Below is a small trained network, with its code and all its weights. Each question gives an input and a target symbol and asks what happens when units are switched off, that is, made to give their printed mean instead of their output.

import numpy as np


def w(rows, s, z=0):
    codes = np.array(rows[::2]) - 128.0
    scale = np.full(codes.shape[1], s)
    scale[-1] = z or s
    return codes * scale


def norm(h):
    return h / np.sqrt((h * h).mean(-1, keepdims=True) + 1e-5)


def f(y):
    return y / 2 * (1 + np.tanh(0.7978845608 * (y + 0.044715 * y**3)))


def softmax(a):
    e = np.exp(a - a.max(-1, keepdims=True))
    return e / e.sum(-1, keepdims=True)


def log_softmax(a):
    a = a - a.max(-1, keepdims=True)
    return a - np.log(np.exp(a).sum(-1, keepdims=True))


def net(x, mask):
    ids = ['αγδεζηθλμξπτφω'.index(c) for c in x.split()]
    T = len(ids)
    res = E[ids] + P[:T]
    r = norm(res)
    for j in range(3):
        rows = slice(3 * j, 3 * j + 3)
        q, k, v = (r @ M[0][rows].T for M in (Q, K, V))
        z = softmax(np.where(np.tri(T) > 0, q @ k.T / 3**0.5, -1e9)) @ v
        o = O[0][rows]
        res = res + np.where(mask[j], z, o[:, -1]) @ o[:, :-1]
    y = f(norm(res) @ A[0][:, :-1].T + A[0][:, -1])
    res = res + np.where(mask[3:27], y, B[0][:, -1]) @ B[0][:, :-1]
    return log_softmax(norm(res)[-1] @ U[:, :-1].T + U[:, -1])


Q, K, V, O, A, B = {}, {}, {}, {}, {}, {}
E = w([
[98,75,45,35,93,103,132,135,144,170,91,140],'α',
[107,65,78,38,94,88,126,97,75,133,118,58],'γ',
[90,92,88,40,88,149,138,150,113,184,127,45],'δ',
[49,103,158,57,123,88,138,100,160,163,48,72],'ε',
[34,188,86,77,121,116,118,91,74,158,107,179],'ζ',
[68,64,96,118,117,156,117,188,140,129,95,209],'η',
[125,41,193,137,102,173,90,101,57,95,164,77],'θ',
[143,61,138,156,164,97,101,3,114,172,83,156],'λ',
[86,71,159,113,178,160,66,114,146,248,129,81],'μ',
[83,76,139,163,200,169,223,68,122,142,145,117],'ξ',
[152,108,62,191,91,115,237,117,137,178,103,123],'π',
[113,138,184,247,38,125,138,161,143,160,121,159],'τ',
[107,156,144,178,97,193,204,61,130,167,19,166],'φ',
[58,140,132,184,150,113,171,136,169,229,174,112],'ω',
],0.0025)
P = w([
[211,159,155,37,117,109,113,115,185,60,168,172],'0',
[48,34,81,67,18,175,116,63,200,123,130,181],'1',
[145,45,151,17,60,98,181,146,95,170,165,234],'2',
[112,124,22,150,100,183,66,72,228,20,149,95],'3',
[223,118,224,46,159,142,168,152,125,190,108,220],'4',
[22,48,82,156,36,144,120,73,146,122,126,128],'5',
[110,56,170,72,103,62,199,164,37,188,146,197],'6',
[86,128,3,210,137,163,44,96,198,32,110,62],'7',
[224,122,194,103,189,133,159,188,117,175,87,172],'8',
[29,59,65,203,93,140,124,115,113,138,108,98],'9',
[109,79,161,137,155,57,175,191,21,195,108,173],'10',
[112,141,25,237,181,146,55,150,148,72,92,55],'11',
[179,143,167,152,222,82,155,213,58,162,72,135],'12',
[71,96,63,248,139,125,100,133,78,148,93,69],'13',
],0.0027)
Q[0] = w([
[238,210,217,41,210,133,205,175,166,170,135,200],'H1',
[124,86,187,79,111,88,180,162,42,203,97,177],'H1',
[72,53,87,244,113,196,149,37,151,192,140,110],'H1',
[83,130,60,184,144,193,89,94,160,107,141,102],'H2',
[125,141,95,155,113,156,108,106,183,84,151,94],'H2',
[176,174,154,113,154,137,130,129,159,91,147,145],'H2',
[38,71,42,198,58,192,74,68,131,116,79,67],'H3',
[107,85,145,143,114,136,167,131,78,175,126,160],'H3',
[142,117,175,47,117,73,146,160,75,167,115,137],'H3',
],0.011)
K[0] = w([
[123,126,128,26,60,128,148,108,192,110,185,177],'H1',
[255,224,135,29,171,155,79,141,215,26,130,125],'H1',
[111,184,122,237,196,136,160,187,132,165,114,101],'H1',
[107,114,109,229,167,122,149,152,69,155,79,113],'H2',
[48,84,114,182,123,126,130,121,48,182,75,123],'H2',
[116,91,136,81,54,141,160,115,145,135,179,153],'H2',
[132,126,121,207,169,159,114,174,61,132,61,95],'H3',
[194,239,128,137,178,157,112,139,180,89,76,112],'H3',
[169,130,141,32,169,133,100,117,195,88,226,132],'H3',
],0.0069)
V[0] = w([
[175,98,65,153,148,84,181,27,97,96,57,194],'H1',
[194,46,204,142,91,171,71,88,44,38,74,91],'H1',
[104,144,136,117,99,216,228,192,98,58,162,95],'H1',
[92,116,96,108,146,189,46,125,18,131,182,155],'H2',
[79,84,75,67,97,105,92,155,105,109,2,134],'H2',
[154,30,48,136,136,222,139,185,83,119,91,154],'H2',
[139,142,109,62,135,168,132,72,73,171,59,28],'H3',
[188,156,64,145,33,70,157,187,125,150,165,97],'H3',
[132,56,105,131,206,55,140,145,180,171,246,70],'H3',
],0.0054)
O[0] = w([
[80,107,225,110,70,96,132,81,88,58,114,209,253],'H1',
[183,165,155,17,55,193,157,115,110,59,4,74,64],'H1',
[190,68,90,118,152,159,139,254,64,163,56,192,73],'H1',
[72,160,62,66,73,104,91,104,142,150,33,187,67],'H2',
[77,76,88,83,68,134,155,152,140,62,80,47,115],'H2',
[126,65,125,126,47,129,62,105,128,138,78,109,96],'H2',
[149,114,108,53,113,118,138,170,248,69,139,181,113],'H3',
[145,122,164,105,38,58,191,118,103,192,172,99,14],'H3',
[86,89,182,115,131,229,228,61,82,159,171,202,172],'H3',
],0.006,0.0035)
A[0] = w([
[255,164,52,63,163,156,161,224,135,208,128,147,15],'N1',
[117,97,69,110,114,204,117,138,106,129,84,169,57],'N2',
[98,226,160,117,125,102,113,65,99,113,147,124,105],'N3',
[205,142,143,131,94,86,100,160,178,85,88,114,16],'N4',
[111,117,124,112,73,56,114,116,106,66,116,84,189],'N5',
[126,200,93,129,158,225,116,77,189,163,95,84,81],'N6',
[115,161,73,91,154,145,132,81,220,155,133,104,100],'N7',
[173,192,145,163,176,172,138,172,54,192,176,135,104],'N8',
[94,89,173,165,137,99,145,90,107,140,203,136,162],'N9',
[98,56,141,129,85,165,118,98,176,88,160,149,106],'N10',
[127,134,84,208,186,40,60,135,165,198,213,158,25],'N11',
[135,111,114,93,166,215,82,128,101,89,86,214,44],'N12',
[86,134,64,124,105,146,82,158,174,135,123,111,6],'N13',
[103,73,110,114,86,176,166,88,158,150,183,74,62],'N14',
[181,182,91,97,160,131,175,139,173,151,195,120,99],'N15',
[208,132,179,115,135,139,150,126,115,87,136,188,90],'N16',
[229,188,154,87,172,197,131,133,25,138,98,195,9],'N17',
[187,187,173,51,118,131,214,120,94,140,119,103,62],'N18',
[126,132,94,184,87,147,74,102,92,179,136,144,103],'N19',
[86,77,45,130,158,188,132,56,197,149,107,133,193],'N20',
[107,113,128,94,123,198,95,119,169,89,82,118,132],'N21',
[169,161,171,184,83,135,119,108,31,188,75,49,3],'N22',
[67,95,128,116,102,117,98,85,102,104,106,208,147],'N23',
[244,252,196,89,136,90,124,204,98,126,74,130,4],'N24',
],0.0071,0.0055)
B[0] = w([
[34,92,103,198,153,57,59,71,21,149,74,96,130],'N1',
[154,85,154,167,154,135,127,104,136,140,218,80,154],'N2',
[137,61,161,156,74,155,112,73,110,117,111,126,158],'N3',
[164,102,174,159,184,169,52,160,156,114,105,234,130],'N4',
[125,126,141,127,165,170,161,143,131,175,132,171,218],'N5',
[144,126,49,159,108,196,89,117,37,180,104,148,130],'N6',
[174,175,123,136,75,149,121,184,93,132,108,167,144],'N7',
[188,120,151,52,139,94,67,77,194,125,96,121,193],'N8',
[157,123,70,118,80,149,116,156,169,140,62,116,254],'N9',
[142,194,126,162,138,102,160,104,111,134,110,92,201],'N10',
[86,126,50,169,31,141,94,177,131,2,184,107,225],'N11',
[118,120,129,188,187,157,133,122,166,174,248,169,184],'N12',
[141,165,159,83,162,91,134,32,128,159,69,150,128],'N13',
[158,148,149,218,177,114,86,143,114,111,49,145,147],'N14',
[98,39,131,51,203,149,154,98,132,126,84,72,145],'N15',
[46,94,103,90,126,76,117,169,94,108,75,131,161],'N16',
[132,129,157,166,124,103,11,170,152,94,38,150,164],'N17',
[108,199,35,114,116,92,65,102,153,170,167,186,139],'N18',
[65,123,152,121,158,119,168,155,115,83,108,116,154],'N19',
[125,95,152,78,90,100,119,169,93,99,181,137,246],'N20',
[129,124,128,161,171,116,118,101,80,140,175,154,189],'N21',
[47,189,201,98,108,200,113,212,125,162,170,152,132],'N22',
[163,157,93,152,150,135,125,135,185,155,126,97,239],'N23',
[161,164,72,159,112,131,252,87,16,76,186,73,131],'N24',
],0.0068,0.0069)
U = w([
[190,208,153,79,127,89,63,144,155,152,142,8,124],'α',
[139,117,131,42,203,132,192,158,192,76,97,42,154],'γ',
[202,53,191,96,31,49,141,164,107,168,147,146,110],'δ',
[176,144,176,147,165,86,226,179,59,43,96,154,112],'ε',
[99,213,87,44,123,50,172,135,174,164,136,205,145],'ζ',
[58,34,107,110,156,39,119,91,88,162,80,78,79],'η',
[192,50,94,46,99,254,128,126,129,154,125,134,66],'θ',
[90,150,189,135,93,140,144,13,144,74,93,115,196],'λ',
[144,223,79,193,112,135,74,110,17,164,100,166,3],'μ',
[127,128,135,190,198,134,170,95,150,180,228,144,167],'ξ',
[182,152,96,211,105,142,187,147,190,198,40,80,137],'π',
[39,171,195,115,131,188,148,206,111,181,109,126,160],'τ',
[157,107,161,136,180,114,51,162,210,112,54,209,132],'φ',
[79,108,66,157,61,119,72,190,181,51,138,96,113],'ω',
],0.0055,0.0019)

Each question gives the input, a string of symbols that net reads in full, and the target symbol t.
The units are the heads (3 rows each of Q, K, V and O) and the neurons (one row each of A and B). Each row of codes is followed by its name. A weight is (code - 128) times the scale printed after its matrix; where a second scale follows, it is the last column's (O, A, B and U).
mask holds one flag per unit, heads first, then neurons. A switched-off unit (its flag False) gives its mean, the last column of its rows in O or B, instead of its output. The means were averaged over made-up inputs and are rounded, as every weight is.
A unit's drop is (log p(t) with every unit on - log p(t) with that unit switched off) / (log p(t) with every unit on - log p(t) with every unit switched off).
The circuit of an input: a set's keep is (log p(t) with only the set's units on - log p(t) with every unit switched off) / (log p(t) with every unit on - log p(t) with every unit switched off). Starting from the 12 units with the biggest drops (on a tie, the unit counted first), units are removed one at a time, each time the one whose removal leaves the highest keep (on an exact tie, the one counted first), for as long as the keep stays at least 0.8.
units of the circuit, in order: the units of the circuit, biggest drop first
top k neurons: the k neurons with the biggest drops, biggest first
which heads matter: for each layer, one digit per head in row order, 1 if its drop is at least 0.15 and else 0, layers parted by /
drop when u is switched off: that unit's drop, to one decimal
input π ξ ζ, target δ: units of the circuit, in order	(H3)
input δ λ μ, target η: units of the circuit, in order	(H1 N1)
input δ μ ε, target η: units of the circuit, in order	(H1 N1)
input γ ξ θ ω ω ξ ξ ζ η, target ζ: units of the circuit, in order	(H3 N18 H1)
input ζ δ ξ η δ α θ ξ δ τ λ ζ, target τ: which heads matter	001
input ω τ ω δ μ, target ξ: which heads matter	111
input ζ δ ζ δ, target ζ: which heads matter	011
input φ ζ ξ δ ξ η, target ξ: which heads matter	000
input λ π μ α δ φ, target φ: which heads matter	001
input θ θ λ ξ γ μ ζ ξ τ, target μ: which heads matter	100
input η γ ξ ζ, target ξ: which heads matter	000
input ξ λ η, target φ: which heads matter	010
input τ ξ τ γ λ, target α: which heads matter	011
input ζ ξ ζ λ ε α, target λ: units of the circuit, in order	(H1)
input θ μ μ λ δ, target μ: which heads matter	100
input ε θ μ η δ ξ ξ λ α, target γ: which heads matter	010
input μ π γ μ ζ α ω φ ζ, target θ: which heads matter	100
input ω η λ ω θ π α, target ξ: which heads matter	111
input δ ω ζ η π ε α, target η: which heads matter	100
input ε φ ζ θ ξ α ε ξ γ ξ ω, target γ: top neuron	(N15)
input ξ θ ξ, target φ: which heads matter	010
input ξ α ε λ η δ ε ξ θ π φ π ξ, target φ: top 2 neurons	(N17 N8)
input π ε γ ε, target ε: drop when N9 is switched off	0.2
input δ ξ δ ω ξ ξ η ξ ε ω γ, target η: drop when N6 is switched off	0.0
input θ δ α ζ ζ ξ ξ, target μ: drop when N24 is switched off	0.1
input δ π π ξ ζ ζ γ ξ ξ, target η: drop when N1 is switched off	0.5
input φ ω ω, target ε: top neuron	(N24)
